What each symbol does to the units:
sud di tul
sud ve nes
sud ri nom
sud ka gak
sud si ker
gif di pud
gif ve mip
gif ri kan
gif ka sez
gif si pul
kan di rad
kan ve peg
kan ri kob
kan ka veb
kan si sas
val di gem
val ve mis
val ri tal
val ka zod
val si peb
zoz di val
zoz ve sab
zoz ri fil
zoz ka gil
zoz si biz
nis di pul
nis ve ner
nis ri feg
nis ka gev
nis si gak
dek di luf
dek ve gel
dek ri faf
dek ka det
dek si zuk
peg di zok
peg ve rad
peg ri suk
peg ka kob
peg si gif
gel di mab
gel ve luf
gel ri biz
gel ka faf
gel si suz
tal di tov
tal ve des
tal ri gid
tal ka lof
tal si sab
zuk di zit
zuk ve suz
zuk ri zok
zuk ka rad
zuk si dib
gid di dol
gid ve bov
gid ri deg
gid ka vav
gid si zod
ril di zoz
ril ve vam
ril ri zit
ril ka suz
ril si det
veb di suk
veb ve kob
veb ri pid
veb ka pul
veb si tul
des di boz
des ve tov
des ri bov
des ka gid
des si val
gev di kez
gev ve feg
gev ri sud
gev ka boz
gev si luz
zod di des
zod ve tal
zod ri lof
zod ka mab
zod si zoz
vam di sab
vam ve zoz
vam ri gil
vam ka zit
vam si faf
rik di ner
rik ve nis
rik ri gev
rik ka ker
rik si dol
zok di gel
zok ve dek
zok ri det
zok ka mim
zok si pud
dib di dab
dib ve zad
dib ri pud
dib ka mip
dib si kob
mab di gid
mab ve lof
mab ri peb
mab ka dur
mab si gil
peb di deg
peb ve vav
peb ri sab
peb ka zoz
peb si luf
zos di zad
zos ve dib
zos ri mip
zos ka gif
zos si veb
zit di fil
zit ve gil
zit ri gel
zit ka dek
zit si dab
zad di ril
zad ve dab
zad ri zuk
zad ka pud
zad si suk
kob di mim
kob ve suk
kob ri zos
kob ka pid
kob si sez
biz di peb
biz ve dur
biz ri vam
biz ka ril
biz si dek
nom di gop
nom ve tam
nom ri nis
nom ka rik
nom si boz
det di biz
det ve faf
det ri dab
det ka zad
det si rad
dol di nom
dol ve gak
dol ri luz
dol ka pak
dol si des
dur di vav
dur ve peb
dur ri zoz
dur ka vam
dur si gel
sas di mip
sas ve gif
sas ri sez
sas ka tul
sas si ner
gem di gev
gem ve ker
gem ri tov
gem ka des
gem si deg
mis di ker
mis ve gem
mis ri des
mis ka tal
mis si vav
kez di gif
kez ve sas
kez ri tul
kez ka nes
kez si nis
vav di pak
vav ve deg
vav ri val
vav ka sab
vav si mab
fil di tal
fil ve zod
fil ri mab
fil ka luf
fil si vam
faf di dur
faf ve biz
faf ri ril
faf ka dab
faf si zok
rad di dek
rad ve zok
rad ri mim
rad ka suk
rad si mip
nes di sez
nes ve tul
nes ri tam
nes ka nom
nes si gev
pul di zos
pul ve pid
pul ri sas
pul ka kez
pul si tam
feg di sas
feg ve kez
feg ri nes
feg ka sud
feg si rik
luz di nis
luz ve rik
luz ri ker
luz ka gem
luz si bov
lof di bov
lof ve gid
lof ri vav
lof ka peb
lof si fil
suk di det
suk ve mim
suk ri dib
suk ka zos
suk si kan
tov di sud
tov ve boz
tov ri dol
tov ka bov
tov si mis
tam di veb
tam ve gop
tam ri ner
tam ka nis
tam si sud
mim di faf
mim ve det
mim ri zad
mim ka dib
mim si peg
gil di zod
gil ve fil
gil ri luf
gil ka gel
gil si ril
sez di peg
sez ve kan
sez ri veb
sez ka gop
sez si kez
mip di zuk
mip ve pud
mip ri peg
mip ka kan
mip si pid
ner di pid
ner ve pul
ner ri kez
ner ka feg
ner si nom
luf di lof
luf ve mab
luf ri dur
luf ka biz
luf si zit
gak di tam
gak ve nom
gak ri rik
gak ka luz
gak si tov
pid di dib
pid ve zos
pid ri gif
pid ka sas
pid si gop
deg di luz
deg ve pak
deg ri mis
deg ka val
deg si lof
pud di suz
pud ve zuk
pud ri rad
pud ka peg
pud si zos
gop di kob
gop ve veb
gop ri pul
gop ka ner
gop si nes
suz di gil
suz ve zit
suz ri dek
suz ka zok
suz si zad
sab di mis
sab ve val
sab ri zod
sab ka fil
sab si dur
bov di gak
bov ve dol
bov ri pak
bov ka deg
bov si tal
boz di nes
boz ve sud
boz ri gak
boz ka dol
boz si gem
ker di feg
ker ve gev
ker ri boz
ker ka tov
ker si pak
dab di vam
dab ve ril
dab ri suz
dab ka zuk
dab si mim
pak di rik
pak ve luz
pak ri gem
pak ka mis
pak si gid
tul di kan
tul ve sez
tul ri gop
tul ka tam
tul si feg

The rows follow the links: the fewer symbols apart two units are, the more alike their rows tend to be.

Unit, then a row for it; each showing differs a little:
pul
[-265 -125 -109  153  317 -206 -158   -6   61  824 -299  -21  241   19 -400  455 -788  420  -10  479   15 -138 -596  244 -163  -66 -318  296  311  288 -128 -861  504  227  490  221  255 -271  282  156  308 -311 -384  146  480]
pid
[ -339   -65     2   284   265  -243    28   -15   -21   688  -329   262  -105   -58     5   216 -1129   718   -28   132   -72    -3  -906   133   -18   -87  -129   685  -166    31  -246  -582   426   401   220   308   191  -190   172  -206   262  -145  -269   -41   267]
mip
[ -292  -189   114   225   243   124   -16  -158  -363   424  -471   358   -22    56   274  -332 -1077   609  -368  -187   -85  -138  -662   435    85  -459   218   911   -79    34   198   -65   -57   674   309    50   -85  -114   262    94   160   162   166  -147     7]
ner
[-108    8   38  387  276   21 -194  103 -331  653 -319  144  337  467 -322  657 -474  112 -305  417 -190 -177 -314  612 -214  157 -200   32  754  323  -30 -804  441  195  547   66  -36   89  268  572  168 -171  -92   87  333]
tam
[-111   28  129  470  260   55 -148  190 -431  608 -287  179  221  477 -300  738 -364   28 -347  347 -271 -119 -208  640 -257  310  -98  -16  758  238  -86 -759  501  188  484   33  -54  243  210  594   91 -199  -66   93  258]
zuk
[-221 -311 -235 -534  111  -20  -31 -443  371  210 -169 -214  170 -607   43 -868 -545  434   13  -33  272 -266 -241 -258  203 -737   -6  658 -543   94  369  270 -469  349  113   36  200 -627  155 -350  252  109   37  -31  -14]
gev
[  23  297  194  616  -56 -223   86  447 -236  137   18  298 -238  468  -91 1039  -41  -33  118  184 -268  298 -244  215 -201  746 -196 -281  361  -94 -574 -646  801 -266  -63  193    6  460 -149   89  -86 -223 -275   -1  207]
zos
[ -295  -126   121   335   206    45   -45  -101  -333   487  -454   382   -89    24   289  -284 -1142   669  -305  -165  -138   -78  -822   386    95  -339   147   954  -159   -34    69  -127    39   646   204   140  -104   -83   234    27   139   153    85  -132    72]
rad
[-190 -377 -170 -374  261  154 -119 -423  107  425 -329 -150  261 -357  -10 -780 -679  413 -261   61  228 -397 -308  153  150 -777  101  746 -177  182  514  158 -506  531  397  -64   80 -554  317   13  253  158  167   24   43]
luz
[ 140  280  -19  137  -49 -216  -29  300  175   53  215 -163   97  220 -441  896  622 -386  324  410  -26  146  277  -59 -242  617 -357 -841  449   88 -369 -568  546 -578  -39   78  204  240 -159  132  -31 -366 -348  183  201]
ker
[  92  284  -16  237  -55 -249   -8  343  131   66  216  -95  -40  233 -427  968  471 -277  272  388  -65  214  141 -142 -224  703 -377 -729  349   27 -496 -652  665 -503 -136  142  229  228 -211   12  -90 -373 -404  149  238]
lof
[ 245  245    9 -154 -385  -84  196  186  217 -777  490 -125 -336 -114  151   19  926 -453  434 -248   41  333  470 -536   71  340   35 -613 -340 -311 -227  496 -100 -569 -597  -51  -30  234 -395 -353 -246   33  -41  -40 -240]
gak
[  51  303   95  427  -90 -307   32  430  -16  137  128  156 -169  311 -261 1062  227 -141  248  291 -159  304 -115  -35 -214  755 -330 -540  293  -98 -603 -663  772 -396 -119  214  106  356 -186   10  -34 -342 -417   29  226]
pud
[-216 -362 -144 -221  286  197 -123 -383  -57  428 -380    2  301 -271   89 -749 -750  429 -329  -15   95 -405 -327  248  144 -755  175  782  -50  214  466   73 -420  620  408  -57  -64 -469  369  132  218  178  206  -32   29]
nis
[ -65  168  243  716  107  -37  -46  344 -509  303 -135  413  -51  641  -85  875 -232   49 -217  133 -305  142 -293  542 -234  564  -10  -73  628   21 -309 -694  666   28  166   69 -101  499   69  464  -75 -136 -113   46  168]
sez
[-358 -106 -128  181  311 -249  -79  -11  115  808 -321   90   38  -50 -270  347 -938  615   19  344   -7  -44 -769  110  -61 -100 -282  471   36  112 -232 -762  486  306  356  286  271 -300  195 -107  328 -236 -371   43  468]

Each walk starts at a row. The symbols on each line, taken left to right, move it on to the next unit.
Each answer is a row, close to the row of the unit it stands for.
---
[ -353   -53   -64   259   263  -292     9   -10    49   695  -301   167   -55   -60  -128   294 -1068   657    32   279   -11    -3  -859    70   -41   -75  -212   577   -63    46  -214  -669   466   344   264   311   250  -241   184  -162   293  -241  -358   -12   350]
ve ve si ka di
[-237 -288    4  -11  299  197 -103 -247 -245  439 -421  188  187    2  212 -593 -933  475 -433  -99  -36 -304 -460  401  115 -615  217  874  -28  174  407   70 -258  663  425  -58  -96 -255  370  188  152  195  234 -111   40]
si di ri
[-188 -377 -217 -424  257  107  -97 -391  192  374 -292 -168  265 -422  -49 -829 -630  429 -144    6  225 -366 -242    8  175 -808   38  648 -282  183  443  157 -481  455  320  -45  138 -619  294 -113  235  153  125   15   42]
---
[  65  315    4  372  -99 -253   37  387   61   86  167  -21 -100  284 -337 1041  357 -189  320  323 -103  246   -1  -58 -234  742 -331 -645  328  -58 -581 -598  741 -453  -98  184  174  289 -189   11  -54 -379 -447   84  275]
ka di
[ -68  280  263  690   30 -107  -24  422 -487  219 -108  384 -148  582  -30  971 -212    2 -142  117 -330  225 -302  470 -227  612 -100 -170  515  -19 -400 -626  706  -91  100  132 -108  495   11  358  -51 -185 -210   -7  167]
di ri ve ri
[ -389   -98    81   275   212  -227    31    -3  -109   615  -385   332  -173   -54   139    66 -1145   723   -82    10   -79     6  -916   155    -4  -119   -31   809  -222   -41  -164  -419   385   494   204   302   151  -201   193  -194   246   -60  -174  -118   201]
---
[ -34  114  142  553  235   34 -140  209 -488  456 -248  239  177  620 -217  786 -346   50 -332  270 -281  -13 -263  655 -214  394 -107   -3  749  210 -140 -743  565  170  414   58 -124  310  162  628   48 -174  -60   41  205]
ve ve si
[-139  -54  -45  287  369  -16 -193   95 -199  740 -325   68  368  320 -425  611 -502  135 -274  494 -136 -246 -297  548 -243  117 -226   32  718  346  -28 -864  463  184  595  101   95    5  261  543  213 -246 -161  158  365]
si si ri
[  19  300  145  541  -44 -237   36  454 -125  128   52  188 -234  393 -198 1043   69 -108  152  209 -232  305 -207  100 -197  762 -222 -408  311 -103 -628 -624  819 -300 -126  224   79  424 -131   41  -66 -320 -351   26  215]
---
[-199 -100  -73  202  382  -72 -215   21  -81  810 -325    9  297  206 -456  559 -594  268 -180  482  -65 -245 -398  460 -242   46 -283  141  593  325  -36 -857  478  206  544  146  138 -149  299  379  290 -267 -236  137  402]
ka ve ka di si
[-224  -97  -78  168  367 -150 -172  -30   -5  834 -287   15  301  126 -404  464 -692  301 -169  485  -13 -193 -467  352 -146   17 -294  153  498  321  -99 -867  468  236  537  208  180 -231  258  281  251 -293 -288  115  459]
ka ka
[ -35  143  205  622  119    1 -114  300 -486  371 -207  342   51  660 -131  844 -330  -17 -257  170 -315   91 -296  575 -284  457  -49  -28  705   81 -267 -699  615   82  305   61 -126  405  111  576  -30 -193  -48   39  156]
---
[-213 -313 -203 -514  107  -55   50 -417  414  139 -121 -174    7 -648  100 -857 -493  434  124  -51  287 -188 -264 -365  265 -712  -13  646 -659    8  271  360 -477  296  -17   65  223 -618   73 -468  182   94   24  -51   13]
ka ka si
[ -354  -134   156   313   198   -70    29   -53  -290   507  -437   369  -142    16   298  -144 -1186   676  -273  -109  -134   -24  -861   321    41  -225   128   917  -162   -58   -29  -215   214   657   203   205   -23  -104   228   -89   150    61    40  -124   117]
ka ka
[-323  -87  -75  129  297 -253  -99  -32  133  815 -297   49  146  -45 -341  378 -890  527    2  436    8 -130 -659  137 -107  -58 -302  365  169  195 -181 -829  503  264  442  274  309 -291  204   25  316 -342 -387  113  449]
---
[-229 -343  -53 -159  327  238 -103 -342 -184  410 -395   89  218 -169  136 -669 -855  479 -408  -68   59 -354 -354  390  146 -689  209  806  -34  187  437   78 -375  642  412 -119  -89 -373  377  177  157  202  228  -15   -2]
ve ka si ri ka
[ -324   -67    93   326   241  -113    49   -29  -201   555  -442   355  -203   -23   214     5 -1178   701  -139   -43  -111    25  -881   222     5  -169    59   867  -169   -24  -101  -319   289   556   217   230    50  -119   183  -146   192   -17   -98  -146   181]
di ri ri
[-232 -394 -224 -534  258   45  -58 -433  339  321 -248 -221  208 -520    0 -840 -554  444  -46   23  224 -334 -225 -111  168 -789   16  631 -396  154  395  203 -490  411  252   17  145 -635  255 -261  230  116   52  -51   64]
---
[ 244  231  -89   74  -72 -100  -88  248  112  -75  267 -258  249  249 -505  759  815 -553  144  386  -27    8  561  -23 -245  575 -277 -917  582  110 -254 -417  319 -549   -1  -58   96  238 -139  286  -82 -283 -173  189  163]
di ka ri si
[ 191  235  -83   79  -50 -144  -61  231  172   -2  255 -252  193  220 -527  804  718 -466  225  417  -12   84  421 -108 -213  624 -323 -900  519  149 -309 -552  460 -603  -39   43  112  236 -193  194  -52 -279 -326  217  209]
ri ri ri ve
[  12  305  245  683    1 -170   21  440 -351  153  -62  374 -217  495  -66  990 -138  -21  -28  167 -308  293 -303  315 -246  705 -158 -225  435  -46 -455 -651  776  -84    9  153  -65  501 -103  234  -78 -214 -220  -16  166]
---
[ 274  175  -20   42  -39  -37 -129  221   30 -133  256 -274  254  314 -421  683  905 -681  111  317  -25  -12  633   23 -274  505 -195 -953  670  145 -109 -285  239 -573   41 -115   -4  258 -105  376 -129 -211  -97  210   99]
ri ve si si ve
[ 294  176   41   64  -92   21 -115  254  -75 -255  276 -210  252  338 -345  618  932 -722   29  232  -39  -24  718   91 -189  464 -164 -935  636   82  -86 -195  130 -554   -5 -221  -66  329 -131  429 -200 -130  -23  157   24]
si di si ri
[ 349  199   48   93 -134  117  -76  158 -120 -364  271 -168  199  370 -226  556  986 -748  -26  140  -80   38  727  122 -198  479  -76 -911  611   89  -72  -69   93 -483  -25 -209 -149  418 -133  466 -207  -72   84  124  -99]
---
[ 331  287  197  203 -380  110  104  284 -202 -713  354   52 -196  318  171  267  974 -618   74 -250 -149  313  613  -84  -56  571  125 -693  122 -250 -176  371  -31 -492 -424 -177 -255  558 -297  138 -396  107  155  -33 -255]
ka ka ve
[ 285  308  107  135 -416  -12  166  288  -61 -807  397   41 -348  140  219  161  957 -550  266 -323  -57  355  525 -311   34  514  120 -621 -178 -312 -262  474  -14 -511 -565 -112 -132  436 -345 -157 -322   97   96  -84 -291]
ka ve ve
[ 376  216  121  122 -180  139  -73  229 -181 -438  280  -77  103  425 -132  508 1035 -702  -40   25 -156   85  735  128 -148  502   30 -890  555    8  -76   71   69 -473 -121 -246 -223  476 -148  448 -278    5  160  109 -123]
---
[ 325  287  177  139 -397   73  139  270 -124 -783  388   64 -291  250  231  241  936 -587  147 -313 -110  372  565 -186  -21  522  145 -629    1 -313 -195  422  -29 -485 -528 -148 -187  523 -379  -56 -367   68  166  -73 -271]
ve ve si
[ 355  261  151  154 -230  131  -11  254 -264 -532  310  -44   21  431   14  386  988 -686  -53  -72 -142  150  721   90 -128  526   85 -860  415  -81  -45  206   14 -489 -191 -209 -254  558 -199  372 -321   24  177   51 -214]
ka si ve ka
[ 254  202  -41 -243 -402 -110  204   67  337 -725  483 -204 -295 -213   73  -74  954 -458  424 -186  137  238  519 -578   92  260    7 -591 -412 -255 -168  513 -189 -552 -608  -69   60   87 -389 -441 -238    9  -37  -27 -212]
